Here is a tiny trained network, its code and every weight. The questions are about switching its units off for an input and a class, where a switched-off unit gives its printed mean instead of its output.

import numpy as np


def w(rows, s, z=0):
    codes = np.array(rows[::2]) - 128.0
    scale = np.full(codes.shape[1], s)
    scale[-1] = z or s
    return codes * scale


def norm(h):
    return h / np.sqrt((h * h).mean(-1, keepdims=True) + 1e-5)


def f(y):
    return np.maximum(y, 0)


def log_softmax(a):
    a = a - a.max(-1, keepdims=True)
    return a - np.log(np.exp(a).sum(-1, keepdims=True))


def net(x, mask):
    res = np.array(x, float).reshape(1, 2) / 4 @ E
    u = 0
    for l in range(4):
        y = f(norm(res) @ A[l][:, :-1].T + A[l][:, -1])
        res = res + np.where(mask[u : u + 5], y, B[l][:, -1]) @ B[l][:, :-1]
        u += 5
    return log_softmax(norm(res)[-1] @ U[:, :-1].T + U[:, -1])


A, B = {}, {}
E = w([
[56,254,147,164,4,144,227,156],'x0',
[108,161,103,196,45,201,79,43],'x1',
],0.0075)
A[0] = w([
[121,120,35,150,109,129,21,112,6],'L0N0',
[103,130,202,221,43,200,150,3,136],'L0N1',
[125,77,104,187,153,140,208,121,38],'L0N2',
[186,131,82,120,56,204,72,11,49],'L0N3',
[105,149,78,60,34,240,117,49,50],'L0N4',
],0.0057,0.0019)
B[0] = w([
[136,64,193,254,70,215,140,211,183],'L0N0',
[132,82,168,194,190,82,75,42,254],'L0N1',
[121,145,162,96,78,172,143,171,128],'L0N2',
[163,169,111,95,108,217,48,185,226],'L0N3',
[132,146,133,103,156,131,222,149,212],'L0N4',
],0.0093,0.0064)
A[1] = w([
[162,73,168,130,115,169,130,71,169],'L1N0',
[181,127,52,131,192,174,2,108,200],'L1N1',
[118,171,213,103,106,93,121,19,54],'L1N2',
[77,106,91,203,44,128,73,144,5],'L1N3',
[95,56,160,117,117,56,123,93,81],'L1N4',
],0.0061,0.0018)
B[1] = w([
[156,138,171,96,111,113,163,169,195],'L1N0',
[132,195,157,150,125,122,172,122,255],'L1N1',
[96,125,10,131,77,114,110,89,171],'L1N2',
[174,104,114,102,174,144,120,156,162],'L1N3',
[128,102,208,70,156,177,155,143,151],'L1N4',
],0.011,0.0066)
A[2] = w([
[205,148,212,122,187,76,188,92,169],'L2N0',
[165,1,101,20,231,130,150,198,7],'L2N1',
[91,206,36,184,105,123,215,84,67],'L2N2',
[100,123,155,60,144,227,61,84,165],'L2N3',
[65,198,62,215,152,87,159,15,65],'L2N4',
],0.0066,0.0013)
B[2] = w([
[60,124,51,102,136,48,144,123,255],'L2N0',
[101,115,176,184,193,123,54,104,249],'L2N1',
[141,102,87,34,118,149,102,80,229],'L2N2',
[133,161,119,144,142,204,162,190,163],'L2N3',
[153,42,145,135,74,146,2,90,229],'L2N4',
],0.0098,0.0065)
A[3] = w([
[174,83,105,111,169,134,170,138,1],'L3N0',
[104,126,163,143,254,49,88,141,51],'L3N1',
[105,126,147,175,143,151,154,82,59],'L3N2',
[111,117,145,230,172,188,92,107,145],'L3N3',
[218,182,174,139,152,161,130,104,100],'L3N4',
],0.009,0.0027)
B[3] = w([
[103,168,62,153,66,190,55,185,131],'L3N0',
[95,112,202,164,128,140,47,187,254],'L3N1',
[97,144,203,85,163,178,168,115,139],'L3N2',
[185,120,110,145,120,99,255,154,221],'L3N3',
[182,195,179,152,125,211,201,165,180],'L3N4',
],0.0091,0.0099)
U = w([
[109,132,25,36,135,58,252,125,41],'0',
[226,149,165,194,127,202,223,143,125],'1',
[115,98,86,106,57,145,56,5,247],'2',
[58,99,202,155,187,57,54,193,52],'3',
],0.012,0.0013)

Each question gives the input, the list of numbers given to net, and the class t.
The units are the neurons (one row each of A and B). Each row of codes is followed by its name. A weight is (code - 128) times the scale printed after its matrix; where a second scale follows, it is the last column's (A, B and U).
mask holds one flag per neuron, layer by layer. A switched-off neuron (its flag False) gives its mean, the last column of its row in B, instead of its output. The means were averaged over made-up inputs and are rounded, as every weight is.
A unit's drop is (log p(t) with every unit on - log p(t) with that unit switched off) / (log p(t) with every unit on - log p(t) with every unit switched off).
most important unit: the unit with the biggest drop
top k neurons: the k neurons with the biggest drops, biggest first
top k neurons in layer l: the k neurons of layer l with the biggest drops, biggest first
drop of u: that unit's drop, to one decimal
input [5,-7], class 0: most important unit : L0N1
input [6,-8], class 0: top 4 neurons : (L0N1 L2N1 L3N1 L1N3)
input [3,-4], class 0: top 3 neurons : (L0N1 L2N1 L1N3)
input [4,-4], class 0: top 3 neurons : (L2N1 L0N1 L3N1)
input [4,-5], class 0: top 3 neurons : (L2N1 L0N1 L3N1)
input [5,-5], class 0: top 3 neurons : (L2N1 L3N1 L0N1)
input [2,4], class 2: top 2 neurons : (L0N1 L1N2)
input [7,-8], class 0: top 2 neurons : (L2N1 L3N1)
input [2,-2], class 0: top 3 neurons : (L2N1 L0N1 L0N3)
input [8,-6], class 0: top 2 neurons : (L0N1 L3N1)
input [6,-3], class 2: top 2 neurons in layer 0 : (L0N0 L0N3)
input [8,-5], class 0: top 2 neurons : (L0N1 L3N1)
input [6,8], class 2: drop of L1N2 : 0.2
input [2,0], class 2: most important unit : L1N2
input [5,-6], class 0: drop of L0N1 : 0.2
